Here is a tiny trained network, its code and every weight. The questions are about switching its units off for an input and a target symbol, where a switched-off unit gives its printed mean instead of its output.

import numpy as np


def w(rows, s, z=0):
    codes = np.array(rows[::2]) - 128.0
    scale = np.full(codes.shape[1], s)
    scale[-1] = z or s
    return codes * scale


def f(y):
    return np.maximum(y, 0)


def softmax(a):
    e = np.exp(a - a.max(-1, keepdims=True))
    return e / e.sum(-1, keepdims=True)


def log_softmax(a):
    a = a - a.max(-1, keepdims=True)
    return a - np.log(np.exp(a).sum(-1, keepdims=True))


def net(x, mask):
    ids = ['αβγεζηθλμξπτφψω'.index(c) for c in x.split()]
    T = len(ids)
    res = E[ids] + P[:T]
    r = res
    for j in range(2):
        rows = slice(2 * j, 2 * j + 2)
        q, k, v = (r @ M[0][rows].T for M in (Q, K, V))
        z = softmax(np.where(np.tri(T) > 0, q @ k.T / 2**0.5, -1e9)) @ v
        o = O[0][rows]
        res = res + np.where(mask[j], z, o[:, -1]) @ o[:, :-1]
    y = f(res @ A[0][:, :-1].T + A[0][:, -1])
    res = res + np.where(mask[2:14], y, B[0][:, -1]) @ B[0][:, :-1]
    return log_softmax(res[-1] @ U[:, :-1].T + U[:, -1])


Q, K, V, O, A, B = {}, {}, {}, {}, {}, {}
E = w([
[98,163,111],'α',
[91,194,121],'β',
[101,176,119],'γ',
[147,140,146],'ε',
[96,167,104],'ζ',
[135,128,123],'η',
[119,146,120],'θ',
[178,77,139],'λ',
[143,125,136],'μ',
[128,122,114],'ξ',
[22,180,76],'π',
[156,34,91],'τ',
[113,140,101],'φ',
[55,126,218],'ψ',
[145,249,90],'ω',
],0.015)
P = w([
[163,117,179],'0',
[144,170,53],'1',
[47,103,108],'2',
[57,212,147],'3',
[140,151,66],'4',
[60,85,101],'5',
[242,64,222],'6',
[148,124,73],'7',
[57,89,106],'8',
[69,246,171],'9',
],0.012)
Q[0] = w([
[125,2,119],'H0',
[187,162,179],'H0',
[147,114,197],'H1',
[167,40,76],'H1',
],0.0088)
K[0] = w([
[39,163,42],'H0',
[174,162,219],'H0',
[108,75,163],'H1',
[44,160,1],'H1',
],0.0078)
V[0] = w([
[4,180,152],'H0',
[132,76,194],'H0',
[129,2,158],'H1',
[255,152,249],'H1',
],0.008)
O[0] = w([
[72,233,154,253],'H0',
[160,108,132,71],'H0',
[67,1,186,38],'H1',
[251,112,163,55],'H1',
],0.0085,0.0042)
A[0] = w([
[73,172,115,137],'N0',
[161,26,65,158],'N1',
[67,85,254,131],'N2',
[167,126,31,252],'N3',
[180,149,40,253],'N4',
[114,150,95,95],'N5',
[117,179,199,209],'N6',
[82,143,109,135],'N7',
[120,144,145,149],'N8',
[19,58,120,205],'N9',
[81,126,83,118],'N10',
[91,136,189,202],'N11',
],0.0097,0.0028)
B[0] = w([
[175,131,140,253],'N0',
[82,141,164,143],'N1',
[71,118,97,150],'N2',
[52,159,115,169],'N3',
[46,130,254,177],'N4',
[141,104,113,183],'N5',
[145,136,68,193],'N6',
[150,80,114,210],'N7',
[110,129,93,154],'N8',
[161,116,111,198],'N9',
[151,86,133,202],'N10',
[157,157,62,171],'N11',
],0.0097,0.012)
U = w([
[158,146,153,16],'α',
[222,211,166,69],'β',
[183,166,158,55],'γ',
[244,127,191,255],'ε',
[76,148,137,71],'ζ',
[149,117,160,66],'η',
[169,131,154,81],'θ',
[151,52,169,185],'λ',
[193,96,159,212],'μ',
[146,104,147,84],'ξ',
[242,158,34,151],'π',
[104,1,93,102],'τ',
[141,104,114,62],'φ',
[51,122,126,166],'ψ',
[7,168,195,185],'ω',
],0.0076,0.0047)

Each question gives the input, a string of symbols that net reads in full, and the target symbol t.
The units are the heads (2 rows each of Q, K, V and O) and the neurons (one row each of A and B). Each row of codes is followed by its name. A weight is (code - 128) times the scale printed after its matrix; where a second scale follows, it is the last column's (O, A, B and U).
mask holds one flag per unit, heads first, then neurons. A switched-off unit (its flag False) gives its mean, the last column of its rows in O or B, instead of its output. The means were averaged over made-up inputs and are rounded, as every weight is.
A unit's drop is (log p(t) with every unit on - log p(t) with that unit switched off) / (log p(t) with every unit on - log p(t) with every unit switched off).
The circuit of an input: a set's keep is (log p(t) with only the set's units on - log p(t) with every unit switched off) / (log p(t) with every unit on - log p(t) with every unit switched off). Starting from the 12 units with the biggest drops (on a tie, the unit counted first), units are removed one at a time, each time the one whose removal leaves the highest keep (on an exact tie, the one counted first), for as long as the keep stays at least 0.8.
circuit, biggest first: the units of the circuit, biggest drop first
k most important neurons: the k neurons with the biggest drops, biggest first
heads that matter: for each layer, one digit per head in row order, 1 if its drop is at least 0.15 and else 0, layers parted by /
drop when u is switched off: that unit's drop, to one decimal
input π π π γ ε ε β θ ω, target ω: circuit, biggest first -> N4, N3, N9
input ε β π π λ, target ω: circuit, biggest first -> N4, H1
input π π β ε ε π ε ε θ ω, target ε: circuit, biggest first -> H1
input η ψ φ ε ψ λ π τ, target ω: circuit, biggest first -> N1, N3, N4
input τ ω γ π, target τ: circuit, biggest first -> H1, H0
input π μ β γ α, target ω: circuit, biggest first -> N4, H1
input π μ μ ε, target π: circuit, biggest first -> N4, N6
input π γ π π β α, target π: heads that matter -> 10
input π π μ ψ, target π: circuit, biggest first -> N11, N6, N4
input ε μ π π λ π τ, target π: 2 most important neurons -> N4, N11
input ε λ π ψ β ε π π λ, target π: 2 most important neurons -> N4, N9
input μ λ π ω θ, target ω: circuit, biggest first -> N4, N3, H1
input π π α ε π π π μ π γ, target π: 2 most important neurons -> N6, N4
input ε γ θ μ ω, target ω: circuit, biggest first -> N4, N3
input φ π λ ξ β ε τ μ, target ω: 2 most important neurons -> N4, N3
input ζ π η, target π: 2 most important neurons -> N4, N9
input π μ θ π γ, target ω: 4 most important neurons -> N4, N3, N9, N11
input π π π φ, target π: most important neuron -> N6
input π π ε, target π: 2 most important neurons -> N4, N11
input π π β λ π ξ ε τ γ α, target ε: drop when H0 is switched off -> 0.4
input π α ξ ψ, target π: drop when N11 is switched off -> 0.3
input π τ π μ, target π: drop when N2 is switched off -> 0.0
